Below are the code and all the weights of a small trained network. Each question names an input and a target symbol and asks about switching units off, where a switched-off unit gives its printed mean instead of its output.

import numpy as np


def w(rows, s, z=0):
    codes = np.array(rows[::2]) - 128.0
    scale = np.full(codes.shape[1], s)
    scale[-1] = z or s
    return codes * scale


def norm(h):
    return h / np.sqrt((h * h).mean(-1, keepdims=True) + 1e-5)


def f(y):
    return np.maximum(y, 0)


def softmax(a):
    e = np.exp(a - a.max(-1, keepdims=True))
    return e / e.sum(-1, keepdims=True)


def log_softmax(a):
    a = a - a.max(-1, keepdims=True)
    return a - np.log(np.exp(a).sum(-1, keepdims=True))


def net(x, mask):
    ids = ['βγζητφψω'.index(c) for c in x.split()]
    T = len(ids)
    res = E[ids] + P[:T]
    u = 0
    for l in range(2):
        q, k, v = (norm(res) @ M[l].T for M in (Q, K, V))
        z = softmax(np.where(np.tri(T) > 0, q @ k.T / 4**0.5, -1e9)) @ v
        res = res + np.where(mask[u], z, O[l][:, -1]) @ O[l][:, :-1]
        u += 1
        y = f(norm(res) @ A[l][:, :-1].T + A[l][:, -1])
        res = res + np.where(mask[u : u + 4], y, B[l][:, -1]) @ B[l][:, :-1]
        u += 4
    return log_softmax(norm(res)[-1] @ U[:, :-1].T + U[:, -1])


Q, K, V, O, A, B = {}, {}, {}, {}, {}, {}
E = w([
[174,110,76,2,24],'β',
[126,196,63,172,107],'γ',
[103,160,177,136,128],'ζ',
[192,128,51,89,185],'η',
[139,77,112,149,204],'τ',
[31,145,217,6,121],'φ',
[157,123,143,43,223],'ψ',
[138,192,147,67,108],'ω',
],0.02)
P = w([
[145,53,115,191,90],'0',
[196,187,165,7,232],'1',
[13,84,77,97,39],'2',
[169,140,141,136,202],'3',
[70,193,47,134,104],'4',
[175,158,132,120,219],'5',
[101,154,44,66,146],'6',
[190,94,164,171,148],'7',
[120,141,47,83,169],'8',
[161,142,160,131,209],'9',
[100,106,61,102,143],'10',
[166,113,167,159,172],'11',
],0.014)
Q[0] = w([
[78,2,164,121,71],'0.h1',
[124,181,205,172,131],'0.h1',
[227,173,217,189,139],'0.h1',
[213,106,117,159,91],'0.h1',
],0.009)
K[0] = w([
[116,18,126,195,32],'0.h1',
[110,120,72,42,102],'0.h1',
[2,177,22,112,187],'0.h1',
[81,64,125,80,133],'0.h1',
],0.009)
V[0] = w([
[86,159,171,25,91],'0.h1',
[48,66,130,119,147],'0.h1',
[108,159,168,224,87],'0.h1',
[176,131,12,134,48],'0.h1',
],0.011)
O[0] = w([
[149,250,129,217,198,249],'0.h1',
[120,156,145,114,233,60],'0.h1',
[67,147,97,113,129,43],'0.h1',
[226,121,140,122,58,1],'0.h1',
],0.012,0.0051)
A[0] = w([
[123,116,192,208,81,220],'0.n1',
[136,74,251,158,141,189],'0.n2',
[190,177,95,135,84,23],'0.n3',
[157,97,54,136,104,253],'0.n4',
],0.013,0.0068)
B[0] = w([
[178,204,73,138,183,251],'0.n1',
[73,156,83,115,194,254],'0.n2',
[98,179,138,246,176,170],'0.n3',
[160,225,99,83,133,239],'0.n4',
],0.013,0.0045)
Q[1] = w([
[96,65,123,166,5],'1.h1',
[124,108,94,86,101],'1.h1',
[84,187,85,58,88],'1.h1',
[165,45,156,120,143],'1.h1',
],0.014)
K[1] = w([
[76,41,129,93,3],'1.h1',
[145,81,136,119,121],'1.h1',
[162,105,89,147,149],'1.h1',
[64,168,148,145,85],'1.h1',
],0.014)
V[1] = w([
[126,27,234,75,146],'1.h1',
[222,167,195,55,102],'1.h1',
[2,191,227,223,29],'1.h1',
[171,136,85,123,83],'1.h1',
],0.0084)
O[1] = w([
[94,104,167,196,187,2],'1.h1',
[219,98,142,164,75,138],'1.h1',
[79,213,197,153,11,39],'1.h1',
[77,230,183,123,160,97],'1.h1',
],0.011,0.008)
A[1] = w([
[181,115,235,154,156,191],'1.n1',
[110,145,143,235,32,99],'1.n2',
[114,34,123,88,154,2],'1.n3',
[97,125,98,8,134,94],'1.n4',
],0.014,0.009)
B[1] = w([
[64,120,140,34,91,175],'1.n1',
[12,159,8,126,135,136],'1.n2',
[124,39,87,92,212,139],'1.n3',
[113,220,42,39,109,254],'1.n4',
],0.013,0.0066)
U = w([
[2,134,75,102,99,156],'β',
[137,163,51,167,63,111],'γ',
[73,180,176,124,180,113],'ζ',
[191,163,210,94,101,184],'η',
[227,73,73,86,135,2],'τ',
[107,34,61,150,169,172],'φ',
[176,112,92,84,39,147],'ψ',
[138,74,138,68,182,114],'ω',
],0.014,0.0081)

Each question gives the input, a string of symbols that net reads in full, and the target symbol t.
The units are the heads (4 rows each of Q, K, V and O) and the neurons (one row each of A and B). Each row of codes is followed by its name. A weight is (code - 128) times the scale printed after its matrix; where a second scale follows, it is the last column's (O, A, B and U).
mask holds one flag per unit, layer by layer, with each layer's heads first. A switched-off unit (its flag False) gives its mean, the last column of its rows in O or B, instead of its output. The means were averaged over made-up inputs and are rounded, as every weight is.
A unit's drop is (log p(t) with every unit on - log p(t) with that unit switched off) / (log p(t) with every unit on - log p(t) with every unit switched off).
The circuit of an input: a set's keep is (log p(t) with only the set's units on - log p(t) with every unit switched off) / (log p(t) with every unit on - log p(t) with every unit switched off). Starting from all 10 units, units are removed one at a time, each time the one whose removal leaves the highest keep (on an exact tie, the one counted first), for as long as the keep stays at least 0.8.
units of the circuit, in order: the units of the circuit, biggest drop first
most important unit: the unit with the biggest drop
top k neurons: the k neurons with the biggest drops, biggest first
top k neurons in layer l: the k neurons of layer l with the biggest drops, biggest first
drop of u: that unit's drop, to one decimal
input ψ ω γ, target φ: units of the circuit, in order => (1.h1)
input ψ ω ω, target φ: units of the circuit, in order => (1.h1 0.h1)
input ψ ω ψ β ω ω γ β, target η: units of the circuit, in order => (0.h1 0.n3 1.n4 0.n4)
input ω ψ ω, target γ: units of the circuit, in order => (0.h1 0.n3)
input β η ζ φ ψ, target τ: units of the circuit, in order => (1.h1 0.h1 0.n2)
input ω ζ φ ζ ζ ψ φ ω, target ζ: top 3 neurons => (1.n4 0.n4 1.n1)
input ψ τ ζ ψ, target φ: top 2 neurons => (0.n2 0.n4)
input τ ω φ ω τ, target γ: units of the circuit, in order => (0.h1 1.h1 0.n2)
input ω ζ ψ, target γ: top 2 neurons => (0.n3 0.n4)
input φ γ ζ β ω β, target η: top 2 neurons in layer 0 => (0.n3 0.n2)
input η τ ψ ω ζ ω ψ ψ ω ψ ζ, target φ: top 2 neurons => (1.n4 0.n4)
input ω φ β, target γ: top 2 neurons => (0.n3 1.n2)
input ω ψ η, target γ: top 2 neurons in layer 0 => (0.n3 0.n1)
input ω ω τ, target γ: most important unit => 0.h1
input γ γ ψ, target ψ: top 2 neurons in layer 0 => (0.n4 0.n2)
input ζ ω φ ζ ζ ζ ζ ω ψ, target β: top 2 neurons in layer 0 => (0.n1 0.n4)
input ψ ω ψ γ ζ ω φ ω η ω ω, target γ: top 2 neurons in layer 1 => (1.n4 1.n1)
input γ ψ ω, target ψ: drop of 1.n2 => 0.0
input τ ψ η ψ ω, target φ: drop of 1.h1 => 1.0
input γ ζ ω, target ψ: drop of 0.n4 => 0.1
input γ γ ζ, target ψ: drop of 0.h1 => 0.5
input ζ ζ ζ ω η γ ζ ζ φ ζ ψ, target β: top neuron in layer 1 => (1.n4)
